Below are the code and all the weights of a small trained network. Each question names an input and a target symbol and asks about switching units off, where a switched-off unit gives its printed mean instead of its output.

import numpy as np


def w(rows, s, z=0):
    codes = np.array(rows[::2]) - 128.0
    scale = np.full(codes.shape[1], s)
    scale[-1] = z or s
    return codes * scale


def norm(h):
    return h / np.sqrt((h * h).mean(-1, keepdims=True) + 1e-5)


def f(y):
    return y / 2 * (1 + np.tanh(0.7978845608 * (y + 0.044715 * y**3)))


def softmax(a):
    e = np.exp(a - a.max(-1, keepdims=True))
    return e / e.sum(-1, keepdims=True)


def log_softmax(a):
    a = a - a.max(-1, keepdims=True)
    return a - np.log(np.exp(a).sum(-1, keepdims=True))


def net(x, mask):
    ids = ['ΔΘΨΩαβγεημξπστφ'.index(c) for c in x.split()]
    T = len(ids)
    res = E[ids] + P[:T]
    u = 0
    for l in range(2):
        q, k, v = (norm(res) @ M[l].T for M in (Q, K, V))
        z = softmax(np.where(np.tri(T) > 0, q @ k.T / 3**0.5, -1e9)) @ v
        res = res + np.where(mask[u], z, O[l][:, -1]) @ O[l][:, :-1]
        u += 1
        y = f(norm(res) @ A[l][:, :-1].T + A[l][:, -1])
        res = res + np.where(mask[u : u + 4], y, B[l][:, -1]) @ B[l][:, :-1]
        u += 4
    return log_softmax(norm(res)[-1] @ U[:, :-1].T + U[:, -1])


Q, K, V, O, A, B = {}, {}, {}, {}, {}, {}
E = w([
[185,91,220,57,46,112,186,161,138,93,177],'Δ',
[208,183,125,158,154,112,183,135,117,108,172],'Θ',
[91,216,148,170,93,93,63,171,120,125,119],'Ψ',
[76,119,165,208,107,173,104,203,194,91,168],'Ω',
[156,124,128,98,114,217,79,137,45,107,131],'α',
[48,162,104,144,60,90,201,50,80,112,130],'β',
[138,164,88,112,107,103,100,156,100,142,200],'γ',
[9,199,227,172,120,186,122,109,170,197,96],'ε',
[93,65,58,126,129,170,42,99,164,198,110],'η',
[84,180,85,129,165,85,60,130,94,197,48],'μ',
[67,114,130,91,119,53,147,85,108,83,157],'ξ',
[157,113,114,89,105,96,121,32,116,193,127],'π',
[106,101,138,121,145,69,137,196,108,155,82],'σ',
[165,36,130,97,81,150,137,83,171,93,163],'τ',
[110,193,49,195,86,88,92,91,126,119,102],'φ',
],0.012)
P = w([
[82,119,153,191,110,151,124,184,130,182,58],'0',
[143,124,255,154,141,54,23,72,180,146,158],'1',
[119,110,144,176,140,153,148,139,114,180,96],'2',
[159,170,96,55,201,217,185,128,159,68,110],'3',
[213,76,239,164,82,99,56,141,157,96,158],'4',
[136,95,140,184,148,147,136,139,83,166,142],'5',
],0.0086)
Q[0] = w([
[154,107,181,126,113,122,128,122,183,122,78],'0.h0',
[159,19,102,199,207,95,216,154,2,109,155],'0.h0',
[193,229,105,63,147,193,141,206,126,93,161],'0.h0',
],0.0056)
K[0] = w([
[85,113,149,53,124,180,96,81,186,182,66],'0.h0',
[179,43,124,166,133,116,123,102,60,26,216],'0.h0',
[178,253,156,9,107,228,137,218,60,118,147],'0.h0',
],0.004)
V[0] = w([
[175,111,150,155,129,130,73,142,2,99,156],'0.h0',
[124,140,112,136,135,65,107,142,132,119,198],'0.h0',
[138,141,72,116,110,187,138,166,78,151,139],'0.h0',
],0.0049)
O[0] = w([
[157,246,109,103,88,102,189,170,141,140,159,253],'0.h0',
[25,105,69,87,173,204,2,227,125,52,48,109],'0.h0',
[125,60,42,91,216,237,92,105,221,119,116,168],'0.h0',
],0.0043,0.0036)
A[0] = w([
[146,91,35,131,205,188,36,166,90,89,208,184],'0.n0',
[37,21,133,86,135,201,1,118,70,68,33,3],'0.n1',
[138,40,71,179,94,190,192,191,163,168,133,145],'0.n2',
[182,107,155,122,124,191,96,37,97,83,216,98],'0.n3',
],0.0041,0.002)
B[0] = w([
[105,113,105,107,104,97,216,186,87,186,173,254],'0.n0',
[167,210,213,170,212,116,115,9,188,78,254,144],'0.n1',
[54,90,58,166,223,52,163,88,45,102,139,180],'0.n2',
[113,138,62,173,125,56,107,195,106,172,54,222],'0.n3',
],0.0065,0.0029)
Q[1] = w([
[90,64,224,201,35,106,101,110,107,172,72],'1.h0',
[93,53,254,197,53,33,20,58,233,143,96],'1.h0',
[116,116,198,218,153,77,115,81,151,75,90],'1.h0',
],0.007)
K[1] = w([
[72,99,131,147,87,90,80,65,171,133,54],'1.h0',
[12,85,115,199,159,112,102,109,173,103,2],'1.h0',
[81,82,132,150,159,114,155,78,151,136,57],'1.h0',
],0.0077)
V[1] = w([
[148,86,148,122,136,238,27,100,3,68,73],'1.h0',
[102,135,41,28,158,114,110,119,165,110,114],'1.h0',
[44,62,106,58,64,129,45,161,87,167,164],'1.h0',
],0.0047)
O[1] = w([
[112,58,93,185,184,254,67,98,88,74,50,112],'1.h0',
[52,107,143,207,83,77,109,146,141,191,103,5],'1.h0',
[65,70,85,51,79,165,124,159,209,144,110,188],'1.h0',
],0.0073,0.0023)
A[1] = w([
[132,118,214,146,98,61,59,61,144,81,163,103],'1.n0',
[194,132,215,139,154,74,2,117,229,104,171,37],'1.n1',
[117,90,103,179,109,124,68,118,123,99,114,107],'1.n2',
[129,115,131,129,113,139,140,127,232,105,93,3],'1.n3',
],0.009,0.005)
B[1] = w([
[58,136,121,31,119,97,67,108,36,81,224,235],'1.n0',
[2,131,185,81,93,92,55,104,48,77,152,254],'1.n1',
[152,152,85,111,87,49,142,121,178,107,190,142],'1.n2',
[14,164,76,94,125,62,190,58,122,233,112,116],'1.n3',
],0.0086,0.0065)
U = w([
[239,81,179,71,57,161,155,181,189,73,125,161],'Δ',
[196,184,152,133,202,92,177,113,107,114,153,132],'Θ',
[177,159,190,127,51,146,24,212,148,111,113,147],'Ψ',
[92,71,153,217,145,160,151,169,157,72,161,113],'Ω',
[127,117,46,96,183,244,148,119,112,74,115,197],'α',
[69,124,142,169,56,142,220,87,79,133,90,2],'β',
[88,167,79,52,113,140,175,172,192,207,170,90],'γ',
[95,139,215,141,138,192,161,93,170,175,119,186],'ε',
[116,64,105,167,214,128,86,72,147,190,187,68],'η',
[102,159,100,150,183,105,60,126,119,204,73,33],'μ',
[51,116,171,93,135,118,91,89,65,104,166,173],'ξ',
[172,70,155,117,85,131,133,66,123,231,107,115],'π',
[114,55,167,139,168,69,159,194,83,132,39,93],'σ',
[158,3,97,149,119,78,170,104,124,89,132,99],'τ',
[139,148,51,199,67,105,114,105,137,111,108,107],'φ',
],0.007,0.0028)

Each question gives the input, a string of symbols that net reads in full, and the target symbol t.
The units are the heads (3 rows each of Q, K, V and O) and the neurons (one row each of A and B). Each row of codes is followed by its name. A weight is (code - 128) times the scale printed after its matrix; where a second scale follows, it is the last column's (O, A, B and U).
mask holds one flag per unit, layer by layer, with each layer's heads first. A switched-off unit (its flag False) gives its mean, the last column of its rows in O or B, instead of its output. The means were averaged over made-up inputs and are rounded, as every weight is.
A unit's drop is (log p(t) with every unit on - log p(t) with that unit switched off) / (log p(t) with every unit on - log p(t) with every unit switched off).
The circuit of an input: a set's keep is (log p(t) with only the set's units on - log p(t) with every unit switched off) / (log p(t) with every unit on - log p(t) with every unit switched off). Starting from all 10 units, units are removed one at a time, each time the one whose removal leaves the highest keep (on an exact tie, the one counted first), for as long as the keep stays at least 0.8.
circuit, biggest first: the units of the circuit, biggest drop first
unit that matters most: the unit with the biggest drop
k most important neurons: the k neurons with the biggest drops, biggest first
k most important neurons of layer l: the k neurons of layer l with the biggest drops, biggest first
input σ Θ τ, target τ: 2 most important neurons of layer 0 : [0.n2; 0.n0]
input Θ γ α π, target α: circuit, biggest first : [1.h0; 0.n1]
input α Θ α, target Θ: circuit, biggest first : [1.h0; 1.n1]
input σ α α π, target α: circuit, biggest first : [1.h0]
input π φ γ β, target γ: circuit, biggest first : [1.h0; 1.n1]
input Θ φ γ ξ, target γ: 2 most important neurons of layer 1 : [1.n1; 1.n0]
input σ σ Ω, target Ω: circuit, biggest first : [0.n2; 1.n1; 1.n0]
input Θ ξ β, target β: 3 most important neurons : [1.n0; 1.n1; 0.n0]
input Θ γ φ τ, target γ: circuit, biggest first : [0.n2; 1.h0; 1.n3; 1.n1]
input Θ Θ γ μ, target γ: circuit, biggest first : [1.h0; 0.n3; 1.n1]
input ξ μ φ, target φ: 2 most important neurons of layer 1 : [1.n0; 1.n1]
input α σ η Θ Δ, target ξ: 3 most important neurons : [1.n1; 0.n0; 1.n0]
input τ γ ξ Θ α σ, target σ: circuit, biggest first : [1.n0; 1.n1]
input π φ φ β β Δ, target Δ: 3 most important neurons : [1.n1; 0.n1; 1.n0]
input α α Θ Θ σ α, target Θ: unit that matters most : 0.n3
input Θ σ φ τ, target Θ: circuit, biggest first : [1.h0; 0.n3]
input φ α α Ω π β, target β: 3 most important neurons : [1.n0; 1.n1; 0.n1]
input α α η ε, target ε: 2 most important neurons : [1.n0; 1.n1]
input α γ σ Ω, target γ: 2 most important neurons of layer 0 : [0.n1; 0.n2]
input γ γ σ σ, target γ: unit that matters most : 1.h0
input Θ ξ α γ, target γ: 3 most important neurons : [0.n0; 0.n3; 0.n2]
input τ ξ α γ α γ, target α: 3 most important neurons of layer 0 : [0.n1; 0.n0; 0.n2]
input τ α σ ξ γ Δ, target Δ: circuit, biggest first : [1.n1; 1.n0]
input μ α Θ Θ α α, target α: 4 most important neurons : [0.n1; 0.n0; 1.n1; 1.n0]
